Here is a tiny trained network, its code and every weight. The questions are about switching its units off for an input and a class, where a switched-off unit gives its printed mean instead of its output.

import numpy as np


def w(rows, s, z=0):
    codes = np.array(rows[::2]) - 128.0
    scale = np.full(codes.shape[1], s)
    scale[-1] = z or s
    return codes * scale


def norm(h):
    return h / np.sqrt((h * h).mean(-1, keepdims=True) + 1e-5)


def f(y):
    return y / 2 * (1 + np.tanh(0.7978845608 * (y + 0.044715 * y**3)))


def log_softmax(a):
    a = a - a.max(-1, keepdims=True)
    return a - np.log(np.exp(a).sum(-1, keepdims=True))


def net(x, mask):
    res = np.array(x, float).reshape(1, 4) / 4 @ E
    u = 0
    for l in range(2):
        y = f(norm(res) @ A[l][:, :-1].T + A[l][:, -1])
        res = res + np.where(mask[u : u + 16], y, B[l][:, -1]) @ B[l][:, :-1]
        u += 16
    return log_softmax(norm(res)[-1] @ U[:, :-1].T + U[:, -1])


A, B = {}, {}
E = w([
[124,110,156,225,153,125,86,91],'x0',
[145,107,179,147,121,136,142,211],'x1',
[2,161,107,159,117,167,151,154],'x2',
[115,199,158,144,35,30,157,108],'x3',
],0.0065)
A[0] = w([
[130,100,130,113,166,172,138,110,52],'0.n0',
[112,122,108,110,136,128,138,51,68],'0.n1',
[144,104,167,149,104,141,129,205,65],'0.n2',
[104,129,98,101,136,137,113,58,60],'0.n3',
[115,124,114,52,119,121,136,150,3],'0.n4',
[129,126,135,198,158,130,111,71,49],'0.n5',
[112,135,135,124,83,71,155,80,65],'0.n6',
[126,124,152,190,152,137,111,82,87],'0.n7',
[112,128,100,96,117,134,115,58,61],'0.n8',
[133,139,128,118,143,161,127,117,58],'0.n9',
[104,143,120,10,126,137,130,113,27],'0.n10',
[188,132,137,111,129,128,113,98,78],'0.n11',
[185,131,132,121,141,124,105,95,37],'0.n12',
[71,149,122,136,129,155,123,121,57],'0.n13',
[134,133,105,107,191,181,136,104,58],'0.n14',
[65,138,111,130,117,154,113,122,43],'0.n15',
],0.011,0.0032)
B[0] = w([
[104,147,126,96,80,106,55,140,213],'0.n0',
[149,173,218,153,204,106,133,190,183],'0.n1',
[147,222,86,130,235,77,136,179,208],'0.n2',
[130,186,173,159,222,122,130,192,196],'0.n3',
[193,122,128,177,45,205,210,159,173],'0.n4',
[188,95,77,192,36,185,204,175,233],'0.n5',
[99,158,83,77,107,112,5,126,232],'0.n6',
[189,111,45,177,48,178,185,170,229],'0.n7',
[152,170,183,139,197,86,132,201,185],'0.n8',
[111,131,117,127,126,144,104,132,131],'0.n9',
[202,92,60,196,26,206,220,180,233],'0.n10',
[61,99,111,83,173,81,174,75,206],'0.n11',
[105,76,103,77,166,72,169,89,196],'0.n12',
[113,82,116,72,176,69,172,59,185],'0.n13',
[91,165,103,84,97,114,16,115,253],'0.n14',
[79,88,100,83,165,73,173,86,187],'0.n15',
],0.013,0.0037)
A[1] = w([
[117,114,128,105,152,109,154,94,55],'1.n0',
[121,150,166,147,173,136,121,141,61],'1.n1',
[146,93,172,107,142,116,144,96,81],'1.n2',
[126,172,174,146,84,99,130,93,5],'1.n3',
[132,96,151,252,131,132,99,76,49],'1.n4',
[106,138,137,117,104,137,39,128,44],'1.n5',
[134,140,138,144,148,128,130,142,80],'1.n6',
[133,95,123,120,167,178,93,134,25],'1.n7',
[139,134,135,125,110,137,132,140,53],'1.n8',
[50,134,131,148,133,158,153,138,23],'1.n9',
[98,85,149,100,142,105,161,109,45],'1.n10',
[142,167,167,146,174,125,123,160,44],'1.n11',
[122,148,175,142,91,107,111,104,23],'1.n12',
[68,124,145,146,138,153,149,114,53],'1.n13',
[205,102,156,118,140,113,119,89,19],'1.n14',
[122,101,147,121,142,179,78,127,28],'1.n15',
],0.019,0.0025)
B[1] = w([
[73,56,128,145,137,123,147,109,188],'1.n0',
[170,178,104,177,169,82,146,153,158],'1.n1',
[120,90,115,104,107,111,155,63,146],'1.n2',
[143,119,200,80,153,219,57,142,141],'1.n3',
[186,159,155,45,114,203,222,199,166],'1.n4',
[56,94,105,138,45,112,26,120,253],'1.n5',
[152,213,83,67,137,106,123,68,143],'1.n6',
[119,190,250,92,63,105,137,119,170],'1.n7',
[133,38,171,208,155,198,110,112,143],'1.n8',
[217,89,240,98,148,141,103,65,158],'1.n9',
[105,58,99,120,150,78,152,69,189],'1.n10',
[119,188,148,213,217,127,94,104,205],'1.n11',
[114,174,187,95,72,138,106,116,130],'1.n12',
[101,116,159,69,156,133,155,115,134],'1.n13',
[112,136,254,94,178,201,143,103,149],'1.n14',
[145,144,167,78,89,176,57,118,162],'1.n15',
],0.017,0.0058)
U = w([
[190,127,109,130,55,212,203,196,254],'0',
[74,150,175,85,55,136,2,127,201],'1',
[95,54,176,70,184,93,180,48,108],'2',
[150,231,155,176,221,107,113,152,117],'3',
[86,118,34,196,121,91,120,139,59],'4',
],0.011,0.00076)

Each question gives the input, the list of numbers given to net, and the class t.
The units are the neurons (one row each of A and B). Each row of codes is followed by its name. A weight is (code - 128) times the scale printed after its matrix; where a second scale follows, it is the last column's (A, B and U).
mask holds one flag per neuron, layer by layer. A switched-off neuron (its flag False) gives its mean, the last column of its row in B, instead of its output. The means were averaged over made-up inputs and are rounded, as every weight is.
A unit's drop is (log p(t) with every unit on - log p(t) with that unit switched off) / (log p(t) with every unit on - log p(t) with every unit switched off).
The circuit of an input: a set's keep is (log p(t) with only the set's units on - log p(t) with every unit switched off) / (log p(t) with every unit on - log p(t) with every unit switched off). Starting from the 12 units with the biggest drops (on a tie, the unit counted first), units are removed one at a time, each time the one whose removal leaves the highest keep (on an exact tie, the one counted first), for as long as the keep stays at least 0.8.
units of the circuit, in order: the units of the circuit, biggest drop first
unit that matters most: the unit with the biggest drop
k most important neurons: the k neurons with the biggest drops, biggest first
k most important neurons of layer l: the k neurons of layer l with the biggest drops, biggest first
drop when u is switched off: that unit's drop, to one decimal
input [-6,-6,5,-6], class 0: 4 most important neurons	(0.n10; 0.n6; 0.n4; 1.n5)
input [5,-7,2,1], class 3: units of the circuit, in order	(0.n3)
input [-4,2,-7,-6], class 2: 3 most important neurons of layer 0	(0.n11; 0.n12; 0.n6)
input [1,-8,1,7], class 3: units of the circuit, in order	(0.n1; 0.n8)
input [3,3,3,1], class 4: 3 most important neurons	(0.n2; 0.n13; 1.n4)
input [5,-3,-7,2], class 2: 2 most important neurons	(0.n12; 0.n11)
input [3,-3,1,3], class 4: 2 most important neurons	(0.n6; 0.n10)
input [5,2,-6,-5], class 2: 2 most important neurons	(0.n12; 0.n10)
input [3,-6,7,-1], class 2: 2 most important neurons	(0.n15; 0.n13)
input [-7,6,7,5], class 0: 3 most important neurons	(0.n11; 0.n4; 0.n12)
input [-8,3,8,1], class 0: 2 most important neurons	(0.n10; 0.n4)
input [-4,-1,4,0], class 0: 2 most important neurons	(0.n10; 0.n4)
input [5,-3,-7,-4], class 2: 2 most important neurons	(0.n12; 0.n11)
input [1,4,-3,3], class 3: most important neuron	(0.n2)
input [-6,-8,-4,6], class 3: 2 most important neurons	(0.n8; 0.n1)
input [4,1,4,0], class 0: 4 most important neurons	(0.n7; 0.n5; 0.n11; 0.n12)
input [6,-6,1,-3], class 0: 2 most important neurons	(0.n5; 0.n7)
input [8,2,7,1], class 0: 2 most important neurons	(0.n7; 0.n5)
input [2,-7,1,6], class 3: 3 most important neurons of layer 0	(0.n1; 0.n8; 0.n3)
input [-7,-5,7,-5], class 0: unit that matters most	0.n10
input [-4,-2,8,-6], class 2: 3 most important neurons of layer 0	(0.n15; 0.n13; 0.n6)
input [4,-4,0,1], class 0: 2 most important neurons of layer 0	(0.n5; 0.n7)
input [-3,6,-6,1], class 2: 2 most important neurons of layer 0	(0.n11; 0.n3)
input [-1,-5,6,3], class 2: 3 most important neurons of layer 0	(0.n15; 0.n13; 0.n2)
input [3,5,-3,2], class 3: drop when 0.n2 is switched off	0.9
input [-3,5,1,0], class 3: drop when 0.n2 is switched off	0.2
input [-4,6,-3,-2], class 3: units of the circuit, in order	(0.n2)
input [6,-7,-4,-2], class 3: drop when 0.n2 is switched off	-0.2
input [-6,6,6,-8], class 1: drop when 0.n14 is switched off	0.2
